Each row has a class, written after it.
[  4   9   7   0  -1 -14   3  23  -8   1  29  -5   2   8 -17   6  13   0
  14   2   2   1   1   3  -6   8   2 -10   2   1] -> kop
[ -6   8   7   0   3  -2   4  20  -3   9  -8   1   9   4 -17   6   1  -9
   8  13  -3   0 -12   8   0   1  -1   5  -4  -2] -> kop
[ 2  6 -1  6 -8  2 -2 -3 -9  5  4 -5  6  6  0  1  8  8 -3 13 13  9  2  6
  0 -4 -2 -3 -5 21] -> zepi
[ -1   1  -8  -2  -5  23  -9 -18  -4  -3  -1 -11  -7  -2 -23   9  -1  -6
  10  18  -1 -10  -6  10   1   5  -3  10   1  -3] -> tus
[  0  -3  -3   0  -7   2  -6  -3  -7 -11  -1  -5   9   0 -12   2  13   4
   6   2   0   0  -1   4   5   0  -1   6  -6   1] -> tus
[-10  -3   5  -2   5 -11   2   3  -8  17   0   3  11  -2  -2   0  -7   0
  22  19  -7 -18  -8  -2   2 -15  -2  39   3  -5] -> ramu
[  3  -6 -19  -6  -3   0  -2   0  -4   8  -1 -13   6  10  -9   0   3  -3
  13  13   0   3  -4   9  -1   0  -2  -3   3  -5] -> tus
[ -5   9 -15   1  -2  -7   0  -3  -7   6  -7  -8  11   8   1  -3  10  11
  -6   1   5   0   3   1  -4  -5   3   1   0   2] -> zepi
[  7  -2  -7  -4   5   1  -4  -4 -10   8   0  -2  14  -5  -1  10  -6   7
   2   0  -3   1  -3   1   3   5  -2  -2   2  -2] -> tus
[ -2  18   9   1   0 -11  -5  32 -10  16  -4 -11   7  19 -12   8   2  -9
   9  13  -2   2  -5   6   1   1   5 -27  -3   1] -> kop
[-12   0  10   3   1  13  -5   4 -16  15   9  -5   4  10  -7  -2  12  26
  -8  12  -6   5  18   5   0  -8 -10   9  -5  -4] -> zepi
[ 12   6 -11  -6  -9 -18   8  -6   0 -12 -12   5  -1 -20 -13   2 -11  17
   7   5  -4   7 -13  -2   6   4   2   4  -4   1] -> tus
[  7  -3   7   1   0 -20   3   5 -10  26  23   6 -12  -1 -10   3 -17   9
   4   9   2 -21  -3   1  10  -5  -3  31  -2  -3] -> ramu
[  7   6   4   3   5 -14  -4 -34  -7  13   0  10   6 -16   1   2   3  -1
  -7  28  -2  -8  -2   2  11 -14  -7  24  -1  -9] -> ramu
[ -1   8  -4  -3   4 -12  -2  12  -3  28   4   0   3  -9  -5  -2  -2  -4
   2  44  -7  -9  -8 -13   9 -17  -7  37  -5  -2] -> ramu
[  5   2  -2  -1   5 -15   6   4 -18  25   4  15   4  -1 -10  -1  10   3
  -8  32   3 -19  -2  -1  -8 -31  -4  40  -1  -3] -> ramu
[  4  11  18   2   1  -9   3  19   4  -4 -10   3  25  33 -14   8  12   0
   4  -2   4  13   0   9  -1  -4   7  -3   0  -2] -> kop
[ 33   0  -6  10   1   7  -6 -23 -12   6   8 -10   6 -10  -8   2   0   3
   2 -21   0   4  -1   2   6   5   0  17   0  -2] -> tus
[ -9   6  -5  -1   0  -3  -4  28 -28  34   3  -7   7  14  -5   5   9  10
  -4  29   8  -1  -1   6   2 -10  -1  10  -4  -5] -> zepi
[  1   8  -8   0   3   4  -2 -10 -10  -3  -2  -4   5   0 -11   1   0   1
   3   4   8   3  -9  11  -3   7   1   4   1  12] -> tus
[  3   0  -7  14   6   4  -3 -14  -2 -13   0  -3   9  -1  11  -9   7   5
   8 -33  28   7   1  -2   3  -1   3  -5   7   2] -> zepi
[  4  22   7  -1  -1   2  -1  23 -18 -10   8  -1  12  13 -14   9   0  -8
   4   2   1  10  -5   4  -3   2  -3  -3  -3  -1] -> kop
[  7   5 -13  -3   0  15  -5  -8  -4  -8 -13   7   6 -12  -9   5   4  13
   7   7  -1  -9   2   8   2   5   1  -4   1  -2] -> tus
[ -3  15  -2   5  -1   4  -4  33 -15  21  14 -11   5  13  -7   3   1   4
   2   8  10   8  -5   3   2   5 -11  -9   1  -4] -> zepi
[  2  -4  -8   2  -4   6  -3   0 -22   4  -4  -3  12   3  -5  -5   7  11
   1 -39  10   5   3  -2   4  -2  -4   2  -3 -24] -> zepi
[ -2   4   0   1  11  -7 -10  10  10  26   0  -6   9  -1   2  -6   6  -2
  -2  42   8 -13  -5   1   5 -20  -4  39   5  -7] -> ramu
[ -4  17   9  -6   5  -8  -1   5   2   1 -29   0   9  -4  -6 -14   8 -17
  12  13  -6 -16  -9  -2 -11  -3   2  40   0  -1] -> ramu
